Below is a small trained network, with its code and all its weights. Each question gives an input and a class and asks what happens when units are switched off, that is, made to give their printed mean instead of their output.

import numpy as np


def w(rows, s, z=0):
    codes = np.array(rows[::2]) - 128.0
    scale = np.full(codes.shape[1], s)
    scale[-1] = z or s
    return codes * scale


def norm(h):
    return h / np.sqrt((h * h).mean(-1, keepdims=True) + 1e-5)


def f(y):
    return np.maximum(y, 0)


def log_softmax(a):
    a = a - a.max(-1, keepdims=True)
    return a - np.log(np.exp(a).sum(-1, keepdims=True))


def net(x, mask):
    res = np.array(x, float).reshape(1, 2) / 4 @ E
    u = 0
    for l in range(2):
        y = f(norm(res) @ A[l][:, :-1].T + A[l][:, -1])
        res = res + np.where(mask[u : u + 13], y, B[l][:, -1]) @ B[l][:, :-1]
        u += 13
    return log_softmax(norm(res)[-1] @ U[:, :-1].T + U[:, -1])


A, B = {}, {}
E = w([
[113,254,151,53,130,227,134,135],'x0',
[50,85,137,221,132,221,97,234],'x1',
],0.0084)
A[0] = w([
[23,106,157,191,213,127,47,55,112],'0.n1',
[24,185,203,113,198,36,228,90,118],'0.n2',
[206,142,68,185,81,163,184,131,48],'0.n3',
[65,104,83,130,146,117,51,33,29],'0.n4',
[97,197,163,69,222,117,64,139,138],'0.n5',
[112,90,39,118,221,115,181,204,93],'0.n6',
[183,164,40,136,180,71,107,218,55],'0.n7',
[224,192,103,138,222,100,153,177,7],'0.n8',
[111,254,223,180,103,199,172,123,157],'0.n9',
[181,128,193,41,131,145,149,80,146],'0.n10',
[164,27,73,88,119,128,134,156,185],'0.n11',
[94,152,141,165,120,169,94,228,167],'0.n12',
[227,161,83,152,70,36,133,104,187],'0.n13',
],0.005,0.0019)
B[0] = w([
[219,218,104,113,141,103,119,170,185],'0.n1',
[132,164,121,149,52,124,167,190,179],'0.n2',
[117,159,153,139,164,111,88,182,128],'0.n3',
[143,161,166,156,159,170,141,183,144],'0.n4',
[40,52,156,162,90,105,139,74,203],'0.n5',
[120,156,239,113,138,122,146,61,167],'0.n6',
[92,55,137,95,116,157,67,129,138],'0.n7',
[120,74,123,138,150,88,113,181,146],'0.n8',
[89,109,106,196,167,95,150,72,254],'0.n9',
[159,136,121,160,99,139,48,246,219],'0.n10',
[67,198,149,154,110,162,252,3,204],'0.n11',
[245,184,123,121,46,96,169,84,240],'0.n12',
[101,160,124,140,88,134,55,242,247],'0.n13',
],0.005,0.0047)
A[1] = w([
[68,120,140,167,155,210,136,180,131],'1.n1',
[152,4,77,127,174,81,83,110,134],'1.n2',
[113,100,150,161,170,203,135,255,2],'1.n3',
[166,147,118,59,149,104,115,116,17],'1.n4',
[99,87,143,172,71,160,68,139,128],'1.n5',
[44,161,138,38,167,175,94,98,48],'1.n6',
[96,133,75,101,144,105,74,236,15],'1.n7',
[43,115,106,138,103,125,78,182,61],'1.n8',
[162,196,127,97,171,178,157,122,134],'1.n9',
[152,164,144,49,152,94,94,126,46],'1.n10',
[171,122,53,31,137,82,138,88,78],'1.n11',
[179,190,144,138,131,104,165,51,101],'1.n12',
[103,169,152,37,215,233,109,93,175],'1.n13',
],0.0085,0.0025)
B[1] = w([
[238,97,123,75,123,62,66,178,255],'1.n1',
[79,106,242,120,224,235,202,82,230],'1.n2',
[209,157,98,47,82,75,81,174,216],'1.n3',
[197,131,108,186,93,124,96,200,172],'1.n4',
[108,214,118,1,134,141,91,68,226],'1.n5',
[94,57,192,174,159,108,203,81,197],'1.n6',
[65,78,172,185,165,168,197,36,161],'1.n7',
[51,215,22,132,60,195,154,67,177],'1.n8',
[59,52,203,167,149,94,168,85,229],'1.n9',
[238,89,101,95,141,111,28,195,195],'1.n10',
[164,163,113,120,98,222,60,219,203],'1.n11',
[43,161,52,105,87,187,100,145,239],'1.n12',
[107,9,137,215,192,93,194,63,234],'1.n13',
],0.0066,0.0049)
U = w([
[251,112,117,91,67,135,34,204,196],'0',
[76,25,207,162,177,142,209,40,240],'1',
[20,205,46,132,46,162,130,62,107],'2',
[141,169,78,130,208,93,167,118,15],'3',
[107,126,65,106,187,80,166,145,2],'4',
],0.012,0.0039)

Each question gives the input, the list of numbers given to net, and the class t.
The units are the neurons (one row each of A and B). Each row of codes is followed by its name. A weight is (code - 128) times the scale printed after its matrix; where a second scale follows, it is the last column's (A, B and U).
mask holds one flag per neuron, layer by layer. A switched-off neuron (its flag False) gives its mean, the last column of its row in B, instead of its output. The means were averaged over made-up inputs and are rounded, as every weight is.
A unit's drop is (log p(t) with every unit on - log p(t) with that unit switched off) / (log p(t) with every unit on - log p(t) with every unit switched off).
The circuit of an input: a set's keep is (log p(t) with only the set's units on - log p(t) with every unit switched off) / (log p(t) with every unit on - log p(t) with every unit switched off). Starting from the 12 units with the biggest drops (on a tie, the unit counted first), units are removed one at a time, each time the one whose removal leaves the highest keep (on an exact tie, the one counted first), for as long as the keep stays at least 0.8.
units of the circuit, in order: the units of the circuit, biggest drop first
most important unit: the unit with the biggest drop
top k neurons in layer l: the k neurons of layer l with the biggest drops, biggest first
drop when u is switched off: that unit's drop, to one decimal
input [5,8], class 0: units of the circuit, in order => [1.n1]
input [2,-3], class 2: top 3 neurons in layer 1 => [1.n7; 1.n1; 1.n8]
input [4,4], class 0: top 2 neurons in layer 0 => [0.n11; 0.n6]
input [1,3], class 2: top 3 neurons in layer 0 => [0.n12; 0.n13; 0.n10]
input [-5,-5], class 0: top 2 neurons in layer 1 => [1.n11; 1.n13]
input [6,5], class 1: top 2 neurons in layer 0 => [0.n13; 0.n10]
input [-2,-3], class 2: top 3 neurons in layer 0 => [0.n12; 0.n13; 0.n1]
input [-3,-3], class 2: top 2 neurons in layer 1 => [1.n1; 1.n13]
input [6,-6], class 0: top 3 neurons in layer 0 => [0.n10; 0.n11; 0.n2]
input [0,-3], class 2: top 3 neurons in layer 0 => [0.n13; 0.n12; 0.n10]
input [7,5], class 1: drop when 1.n13 is switched off => 0.3
input [0,2], class 2: drop when 1.n12 is switched off => 0.3
input [-3,-2], class 2: drop when 0.n11 is switched off => 0.4
input [-3,0], class 2: most important unit => 0.n11
